Here is a tiny trained network, its code and every weight. The questions are about switching its units off for an input and a class, where a switched-off unit gives its printed mean instead of its output.

import numpy as np


def w(rows, s, z=0):
    codes = np.array(rows[::2]) - 128.0
    scale = np.full(codes.shape[1], s)
    scale[-1] = z or s
    return codes * scale


def f(y):
    return np.maximum(y, 0)


def log_softmax(a):
    a = a - a.max(-1, keepdims=True)
    return a - np.log(np.exp(a).sum(-1, keepdims=True))


def net(x, mask):
    res = np.array(x, float).reshape(1, 7) / 4 @ E
    y = f(res @ A[0][:, :-1].T + A[0][:, -1])
    res = res + np.where(mask, y, B[0][:, -1]) @ B[0][:, :-1]
    return log_softmax(res[-1] @ U[:, :-1].T + U[:, -1])


A, B = {}, {}
E = w([
[194,67,57,106,81,213,100,182,49,188,43,238],'x0',
[158,223,249,186,54,1,69,189,63,59,79,223],'x1',
[57,139,187,22,137,79,174,196,110,245,132,156],'x2',
[118,98,104,142,106,106,128,143,160,132,149,164],'x3',
[159,136,153,96,152,151,89,158,106,106,126,72],'x4',
[94,126,81,135,125,126,32,166,196,146,165,158],'x5',
[152,140,179,122,162,161,143,108,128,121,135,151],'x6',
],0.0046)
A[0] = w([
[160,187,176,99,196,142,75,170,146,81,165,27,254],'neuron 1',
[150,72,114,117,67,225,82,164,53,172,63,226,84],'neuron 2',
[169,223,188,147,90,58,48,159,85,95,105,189,80],'neuron 3',
[152,113,100,231,97,142,196,94,106,19,114,67,170],'neuron 4',
[208,106,81,228,140,149,105,78,152,53,97,122,199],'neuron 5',
[167,62,140,110,67,238,91,135,22,174,63,177,94],'neuron 6',
[121,87,60,71,209,187,166,123,172,143,172,105,80],'neuron 7',
[127,183,212,198,76,75,84,152,116,76,44,209,59],'neuron 8',
[153,134,171,148,81,101,120,136,78,74,108,148,58],'neuron 9',
[32,149,163,162,163,55,168,79,168,103,208,58,179],'neuron 10',
[98,65,23,103,217,250,184,75,157,191,150,73,14],'neuron 11',
[80,160,147,2,176,16,229,182,92,250,105,147,185],'neuron 12',
],0.0048,0.0024)
B[0] = w([
[118,83,108,110,65,58,48,69,43,185,128,195,224],'neuron 1',
[70,103,213,129,32,111,128,72,70,214,202,82,227],'neuron 2',
[142,140,77,176,240,57,196,159,127,130,178,11,223],'neuron 3',
[25,72,172,86,157,174,53,188,112,142,72,180,202],'neuron 4',
[84,48,157,73,209,194,6,137,209,95,101,218,219],'neuron 5',
[35,60,243,215,116,138,125,21,131,174,204,69,223],'neuron 6',
[202,147,132,172,176,66,218,154,95,133,150,87,214],'neuron 7',
[196,198,107,117,181,56,219,216,161,72,170,46,221],'neuron 8',
[117,167,107,158,137,124,211,172,193,173,85,113,168],'neuron 9',
[75,46,215,167,41,164,55,82,116,202,175,135,237],'neuron 10',
[210,213,107,205,163,77,234,224,168,60,168,2,253],'neuron 11',
[78,66,158,76,216,172,90,152,157,48,32,244,247],'neuron 12',
],0.0046,0.0051)
U = w([
[143,61,152,133,114,81,108,92,149,140,137,132,251],'0',
[205,205,72,179,174,51,236,188,147,78,180,31,40],'1',
[57,121,129,148,149,147,76,112,114,146,119,164,209],'2',
[46,80,208,154,3,119,81,5,103,202,192,96,40],'3',
[144,79,83,64,129,71,102,45,102,112,95,178,207],'4',
[83,88,123,56,210,195,47,159,191,73,14,235,103],'5',
[164,138,88,84,103,119,116,65,143,97,109,184,155],'6',
],0.0043,0.0024)

Each question gives the input, the list of numbers given to net, and the class t.
The units are the neurons (one row each of A and B). Each row of codes is followed by its name. A weight is (code - 128) times the scale printed after its matrix; where a second scale follows, it is the last column's (A, B and U).
mask holds one flag per neuron, in row order. A switched-off neuron (its flag False) gives its mean, the last column of its row in B, instead of its output. The means were averaged over made-up inputs and are rounded, as every weight is.
A unit's drop is (log p(t) with every unit on - log p(t) with that unit switched off) / (log p(t) with every unit on - log p(t) with every unit switched off).
The circuit of an input: a set's keep is (log p(t) with only the set's units on - log p(t) with every unit switched off) / (log p(t) with every unit on - log p(t) with every unit switched off). Starting from all 12 units, units are removed one at a time, each time the one whose removal leaves the highest keep (on an exact tie, the one counted first), for as long as the keep stays at least 0.8.
circuit, biggest first: the units of the circuit, biggest drop first
unit that matters most: the unit with the biggest drop
top k neurons: the k neurons with the biggest drops, biggest first
drop of u: that unit's drop, to one decimal
input [7,2,5,4,1,-3,0], class 3: unit that matters most => neuron 2
input [-2,-6,-1,1,4,3,-6], class 1: top 2 neurons => [neuron 11; neuron 7]
input [-2,4,-8,5,-1,-5,4], class 5: circuit, biggest first => [neuron 5; neuron 4]
input [1,8,1,-4,-1,6,-7], class 1: circuit, biggest first => [neuron 8; neuron 3]
input [0,-3,8,3,3,-7,1], class 5: top 2 neurons => [neuron 12; neuron 2]
input [8,2,-4,-1,-8,6,5], class 3: circuit, biggest first => [neuron 2; neuron 6]
input [3,8,-2,5,4,-6,4], class 1: top 2 neurons => [neuron 8; neuron 3]
input [0,0,-8,0,0,-5,-5], class 5: top 2 neurons => [neuron 5; neuron 4]
input [7,5,-1,0,-1,-4,-3], class 3: top 3 neurons => [neuron 2; neuron 6; neuron 11]
input [7,-4,-7,-6,-6,-5,6], class 3: top 3 neurons => [neuron 6; neuron 2; neuron 12]
input [4,5,-2,1,-2,2,2], class 1: top 2 neurons => [neuron 8; neuron 3]
input [-5,0,7,0,-5,-4,1], class 5: top 3 neurons => [neuron 12; neuron 2; neuron 6]
input [-3,1,-8,-7,-3,2,5], class 5: top 2 neurons => [neuron 5; neuron 4]
input [8,6,0,1,2,0,8], class 3: top 2 neurons => [neuron 2; neuron 6]
input [-5,1,7,0,1,-4,4], class 5: top neuron => [neuron 12]
input [-7,5,8,3,-2,2,-1], class 5: top 4 neurons => [neuron 12; neuron 2; neuron 6; neuron 11]
input [5,-8,-6,4,-1,-2,-4], class 1: drop of neuron 11 => 1.4
input [5,-8,-6,5,0,3,6], class 1: drop of neuron 1 => 0.1
input [0,8,0,-2,1,-6,-6], class 1: drop of neuron 5 => 0.0
input [0,0,-7,3,0,5,0], class 5: unit that matters most => neuron 5
